Below is a small trained network, with its code and all its weights. Each question gives an input and a target symbol and asks what happens when units are switched off, that is, made to give their printed mean instead of their output.

import numpy as np


def w(rows, s, z=0):
    codes = np.array(rows[::2]) - 128.0
    scale = np.full(codes.shape[1], s)
    scale[-1] = z or s
    return codes * scale


def f(y):
    return y / 2 * (1 + np.tanh(0.7978845608 * (y + 0.044715 * y**3)))


def softmax(a):
    e = np.exp(a - a.max(-1, keepdims=True))
    return e / e.sum(-1, keepdims=True)


def log_softmax(a):
    a = a - a.max(-1, keepdims=True)
    return a - np.log(np.exp(a).sum(-1, keepdims=True))


def net(x, mask):
    ids = ['ΔΛΞΩβθμφ'.index(c) for c in x.split()]
    T = len(ids)
    res = E[ids] + P[:T]
    u = 0
    for l in range(2):
        r = res
        for j in range(2):
            rows = slice(2 * j, 2 * j + 2)
            q, k, v = (r @ M[l][rows].T for M in (Q, K, V))
            z = softmax(np.where(np.tri(T) > 0, q @ k.T / 2**0.5, -1e9)) @ v
            o = O[l][rows]
            res = res + np.where(mask[u + j], z, o[:, -1]) @ o[:, :-1]
        u += 2
        y = f(res @ A[l][:, :-1].T + A[l][:, -1])
        res = res + np.where(mask[u : u + 24], y, B[l][:, -1]) @ B[l][:, :-1]
        u += 24
    return log_softmax(res[-1] @ U[:, :-1].T + U[:, -1])


Q, K, V, O, A, B = {}, {}, {}, {}, {}, {}
E = w([
[86,236,167,1,211,8,116],'Δ',
[209,152,118,142,132,200,142],'Λ',
[89,140,113,140,5,171,138],'Ξ',
[134,173,40,183,25,142,200],'Ω',
[84,35,115,151,98,159,173],'β',
[187,48,180,144,178,165,154],'θ',
[203,99,163,176,85,90,230],'μ',
[124,73,233,120,74,155,105],'φ',
],0.0081)
P = w([
[54,128,154,203,142,154,131],'0',
[163,49,92,100,87,134,55],'1',
[161,94,125,113,86,136,78],'2',
[57,161,191,183,152,207,179],'3',
[140,144,139,122,107,150,143],'4',
[203,42,83,54,54,91,97],'5',
[157,140,135,109,106,130,146],'6',
[50,186,207,199,168,190,222],'7',
[164,154,138,109,111,122,157],'8',
[255,20,61,28,52,41,89],'9',
[180,157,140,111,126,108,159],'10',
[86,165,186,162,148,158,212],'11',
[162,148,139,106,119,107,170],'12',
],0.0065)
Q[0] = w([
[107,133,87,156,159,154,63],'0.h0',
[109,136,81,153,154,151,60],'0.h0',
[2,241,233,243,207,201,210],'0.h1',
[234,26,8,13,59,30,13],'0.h1',
],0.0082)
K[0] = w([
[197,64,90,203,63,212,161],'0.h0',
[191,77,95,203,74,217,168],'0.h0',
[239,2,13,44,59,40,3],'0.h1',
[3,224,242,227,201,226,250],'0.h1',
],0.0085)
V[0] = w([
[176,61,180,235,46,246,185],'0.h0',
[38,187,86,15,250,2,87],'0.h0',
[214,223,60,154,103,164,155],'0.h1',
[64,128,14,84,58,183,122],'0.h1',
],0.0081)
O[0] = w([
[104,116,18,91,136,170,51,245],'0.h0',
[141,150,241,171,133,46,203,3],'0.h0',
[252,134,181,236,69,141,2,136],'0.h1',
[134,55,40,132,194,8,16,131],'0.h1',
],0.0067,0.0037)
A[0] = w([
[159,176,173,86,143,70,173,150],'0.n0',
[111,166,60,73,169,244,2,189],'0.n1',
[124,93,74,167,212,149,40,128],'0.n2',
[93,174,56,45,158,210,131,20],'0.n3',
[92,146,73,116,8,217,68,122],'0.n4',
[194,213,128,57,166,141,128,175],'0.n5',
[129,95,136,180,42,211,100,101],'0.n6',
[82,145,41,161,75,134,135,252],'0.n7',
[152,75,174,63,147,93,160,165],'0.n8',
[78,175,128,23,119,114,44,211],'0.n9',
[169,80,125,167,126,196,142,154],'0.n10',
[104,101,101,208,108,142,70,96],'0.n11',
[189,61,113,132,201,220,116,180],'0.n12',
[181,153,157,49,109,114,115,234],'0.n13',
[143,102,128,213,91,195,128,170],'0.n14',
[148,175,140,54,187,91,97,243],'0.n15',
[135,169,125,195,104,67,212,129],'0.n16',
[122,181,92,47,143,154,201,236],'0.n17',
[169,165,157,75,73,133,122,198],'0.n18',
[104,152,94,189,47,109,181,194],'0.n19',
[146,92,143,134,83,216,185,149],'0.n20',
[127,109,108,212,54,168,109,138],'0.n21',
[199,165,146,121,198,108,109,177],'0.n22',
[146,59,107,139,199,217,138,218],'0.n23',
],0.0075,0.0038)
B[0] = w([
[110,193,106,158,173,145,136,156],'0.n0',
[156,98,121,176,226,156,67,249],'0.n1',
[188,104,89,74,189,107,57,177],'0.n2',
[48,90,136,177,179,209,120,174],'0.n3',
[156,171,106,168,119,206,78,215],'0.n4',
[60,128,144,162,226,96,126,140],'0.n5',
[193,176,195,190,104,147,102,164],'0.n6',
[169,122,57,100,32,149,95,186],'0.n7',
[95,181,108,185,159,185,190,145],'0.n8',
[67,186,60,230,160,162,46,161],'0.n9',
[219,107,201,122,119,156,180,157],'0.n10',
[220,152,144,91,125,99,43,149],'0.n11',
[213,89,175,82,181,113,189,185],'0.n12',
[67,179,139,163,215,133,140,150],'0.n13',
[250,115,213,145,81,154,102,157],'0.n14',
[96,191,88,145,195,89,155,140],'0.n15',
[192,181,40,161,165,145,135,154],'0.n16',
[2,65,110,152,130,171,170,159],'0.n17',
[56,174,148,190,198,132,91,146],'0.n18',
[163,131,58,172,18,172,111,145],'0.n19',
[175,102,187,169,125,238,161,157],'0.n20',
[224,174,162,135,39,121,102,157],'0.n21',
[140,187,137,65,224,107,139,137],'0.n22',
[193,71,151,48,161,149,172,186],'0.n23',
],0.0059,0.016)
Q[1] = w([
[167,178,1,208,185,208,89],'1.h0',
[126,162,131,50,170,35,53],'1.h0',
[190,95,48,160,161,133,192],'1.h1',
[58,158,199,74,102,135,102],'1.h1',
],0.0041)
K[1] = w([
[123,255,103,163,156,88,171],'1.h0',
[106,138,51,195,58,177,68],'1.h0',
[61,237,223,162,208,25,113],'1.h1',
[199,28,27,111,118,218,128],'1.h1',
],0.006)
V[1] = w([
[171,90,167,68,254,135,143],'1.h0',
[181,90,85,74,70,112,180],'1.h0',
[204,82,122,141,139,199,131],'1.h1',
[179,55,73,75,142,163,205],'1.h1',
],0.0059)
O[1] = w([
[12,144,208,110,103,136,58,223],'1.h0',
[151,41,182,213,123,111,176,54],'1.h0',
[87,126,101,138,156,119,63,249],'1.h1',
[105,133,168,169,141,83,3,138],'1.h1',
],0.0068,0.016)
A[1] = w([
[92,135,24,70,146,76,117,78],'1.n0',
[209,160,147,115,112,76,81,121],'1.n1',
[11,132,30,88,164,100,149,192],'1.n2',
[123,167,179,35,172,147,173,193],'1.n3',
[128,144,47,148,79,168,87,106],'1.n4',
[184,160,91,153,108,174,118,91],'1.n5',
[109,169,98,163,161,161,114,69],'1.n6',
[122,86,144,172,183,107,94,74],'1.n7',
[134,101,141,205,106,75,177,130],'1.n8',
[208,147,64,63,113,68,126,81],'1.n9',
[31,89,103,102,120,153,129,145],'1.n10',
[174,64,131,194,138,137,88,55],'1.n11',
[107,157,38,136,182,102,135,209],'1.n12',
[86,75,116,148,189,102,68,83],'1.n13',
[104,71,146,98,117,112,178,166],'1.n14',
[174,159,174,160,116,48,215,78],'1.n15',
[123,60,190,95,186,133,78,28],'1.n16',
[180,91,199,176,107,113,184,106],'1.n17',
[119,2,154,42,58,115,134,113],'1.n18',
[141,94,209,89,181,120,196,22],'1.n19',
[169,102,81,177,93,156,89,117],'1.n20',
[86,87,230,210,110,131,128,156],'1.n21',
[132,51,107,70,82,127,99,133],'1.n22',
[89,118,100,86,17,139,163,253],'1.n23',
],0.0067,0.0035)
B[1] = w([
[107,92,247,88,115,53,194,151],'1.n0',
[86,223,73,71,191,114,165,166],'1.n1',
[229,120,100,147,51,200,111,172],'1.n2',
[110,84,98,166,96,137,78,179],'1.n3',
[118,143,172,90,165,63,168,226],'1.n4',
[123,92,133,84,160,117,174,198],'1.n5',
[121,72,149,106,107,108,172,208],'1.n6',
[132,150,113,158,50,97,169,201],'1.n7',
[146,133,32,152,188,94,127,132],'1.n8',
[105,93,137,194,143,198,254,140],'1.n9',
[140,235,88,99,170,123,96,163],'1.n10',
[147,149,167,155,123,113,184,229],'1.n11',
[152,49,135,111,75,140,118,177],'1.n12',
[123,108,84,139,53,85,180,249],'1.n13',
[165,78,180,149,143,92,111,133],'1.n14',
[167,92,155,108,108,74,29,157],'1.n15',
[103,181,144,119,82,106,155,223],'1.n16',
[145,164,113,122,250,118,137,142],'1.n17',
[195,96,167,232,114,198,135,130],'1.n18',
[114,77,70,70,74,33,145,146],'1.n19',
[140,136,160,134,134,112,187,230],'1.n20',
[68,85,58,156,175,77,190,142],'1.n21',
[124,171,153,176,177,143,119,162],'1.n22',
[172,186,200,153,172,81,127,149],'1.n23',
],0.007,0.018)
U = w([
[95,160,152,83,95,115,201,3],'Δ',
[151,189,210,51,189,93,43,130],'Λ',
[84,54,181,24,187,39,166,146],'Ξ',
[169,155,23,172,181,96,123,80],'Ω',
[171,80,57,138,1,80,92,179],'β',
[26,151,123,176,194,112,157,174],'θ',
[183,58,214,246,96,180,125,112],'μ',
[145,119,24,100,165,237,102,157],'φ',
],0.0054,0.0052)

Each question gives the input, a string of symbols that net reads in full, and the target symbol t.
The units are the heads (2 rows each of Q, K, V and O) and the neurons (one row each of A and B). Each row of codes is followed by its name. A weight is (code - 128) times the scale printed after its matrix; where a second scale follows, it is the last column's (O, A, B and U).
mask holds one flag per unit, layer by layer, with each layer's heads first. A switched-off unit (its flag False) gives its mean, the last column of its rows in O or B, instead of its output. The means were averaged over made-up inputs and are rounded, as every weight is.
A unit's drop is (log p(t) with every unit on - log p(t) with that unit switched off) / (log p(t) with every unit on - log p(t) with every unit switched off).
The circuit of an input: a set's keep is (log p(t) with only the set's units on - log p(t) with every unit switched off) / (log p(t) with every unit on - log p(t) with every unit switched off). Starting from the 12 units with the biggest drops (on a tie, the unit counted first), units are removed one at a time, each time the one whose removal leaves the highest keep (on an exact tie, the one counted first), for as long as the keep stays at least 0.8.
units of the circuit, in order: the units of the circuit, biggest drop first
most important unit: the unit with the biggest drop
k most important neurons: the k neurons with the biggest drops, biggest first
top k neurons in layer l: the k neurons of layer l with the biggest drops, biggest first
input φ Ξ Δ β θ Λ μ Λ Δ Λ, target Λ: units of the circuit, in order : (0.h0 1.n13)
input θ β β Δ β Λ μ β μ μ Ξ, target Λ: units of the circuit, in order : (1.n13 1.n7)
input θ β Λ Ξ β Ω Λ Δ Δ β Λ μ, target β: most important unit : 1.n15
input φ θ μ, target φ: units of the circuit, in order : (0.h1 0.h0 1.n11)
input φ β θ Ω Λ β, target Ω: 3 most important neurons : (1.n1 1.n9 0.n2)
input θ μ Δ β θ Δ β β, target Δ: units of the circuit, in order : (0.h0 0.n1)
input θ μ Ξ Λ, target μ: top 2 neurons in layer 1 : (1.n11 1.n10)
input β β Ω Ξ Λ Ω, target Ξ: 3 most important neurons : (1.n4 1.n0 1.n5)
input Λ μ μ Ω Δ β θ, target Ξ: top 3 neurons in layer 0 : (0.n4 0.n1 0.n9)
input Λ Λ Ξ β, target Λ: top 2 neurons in layer 1 : (1.n1 1.n4)
input β θ Ω β Λ Λ β μ φ Δ μ μ, target Ω: 3 most important neurons : (0.n16 1.n8 1.n17)
input Δ Δ Λ β, target Δ: 2 most important neurons : (0.n1 0.n0)
input Λ Ξ θ θ Λ θ β Ξ β β, target Ξ: top 3 neurons in layer 1 : (1.n0 1.n4 1.n2)
input θ μ β β φ μ φ Λ β, target φ: units of the circuit, in order : (0.h0)
input β Λ β, target β: 4 most important neurons : (1.n13 1.n2 1.n7 1.n1)
input θ Λ β μ β Δ Λ θ Δ Λ Δ, target β: top 4 neurons in layer 1 : (1.n2 1.n3 1.n12 1.n15)
input μ Λ Λ θ β θ θ μ Ξ, target θ: 3 most important neurons : (1.n4 1.n2 0.n12)
input Λ Λ Ω Ω, target Λ: top 2 neurons in layer 1 : (1.n4 1.n1)
input Ξ β Ω θ Δ μ β Λ Λ θ φ Ξ, target Λ: 2 most important neurons : (1.n13 1.n23)
input Ξ β θ β Λ θ Λ Ξ, target θ: top 2 neurons in layer 1 : (1.n21 1.n4)
input Δ Λ μ Δ Ξ Δ φ Ω, target Δ: most important unit : 1.h0
input Λ Δ Ω Λ β, target μ: top 2 neurons in layer 0 : (0.n1 0.n4)
input φ Λ μ Ξ μ β β θ μ Λ, target θ: top 2 neurons in layer 1 : (1.n2 1.n21)
input Ω Ω μ, target Ω: top 2 neurons in layer 1 : (1.n1 1.n9)
input Λ β μ φ μ μ β Λ Ξ μ, target Λ: 2 most important neurons : (1.n1 1.n13)
input μ φ β θ β θ θ Ω β Ξ, target Ω: 2 most important neurons : (1.n1 1.n9)
input φ μ β Δ Δ Λ Λ Ξ μ Λ φ Ω, target Λ: top 3 neurons in layer 1 : (1.n13 1.n23 1.n15)
input Λ Ω Λ Λ β φ, target Λ: most important neuron : (1.n1)
input μ β Δ μ Ω Λ Δ Δ, target β: top 2 neurons in layer 0 : (0.n16 0.n0)
input Λ θ Λ Ω Λ Ω, target Ω: top 2 neurons in layer 1 : (1.n1 1.n9)
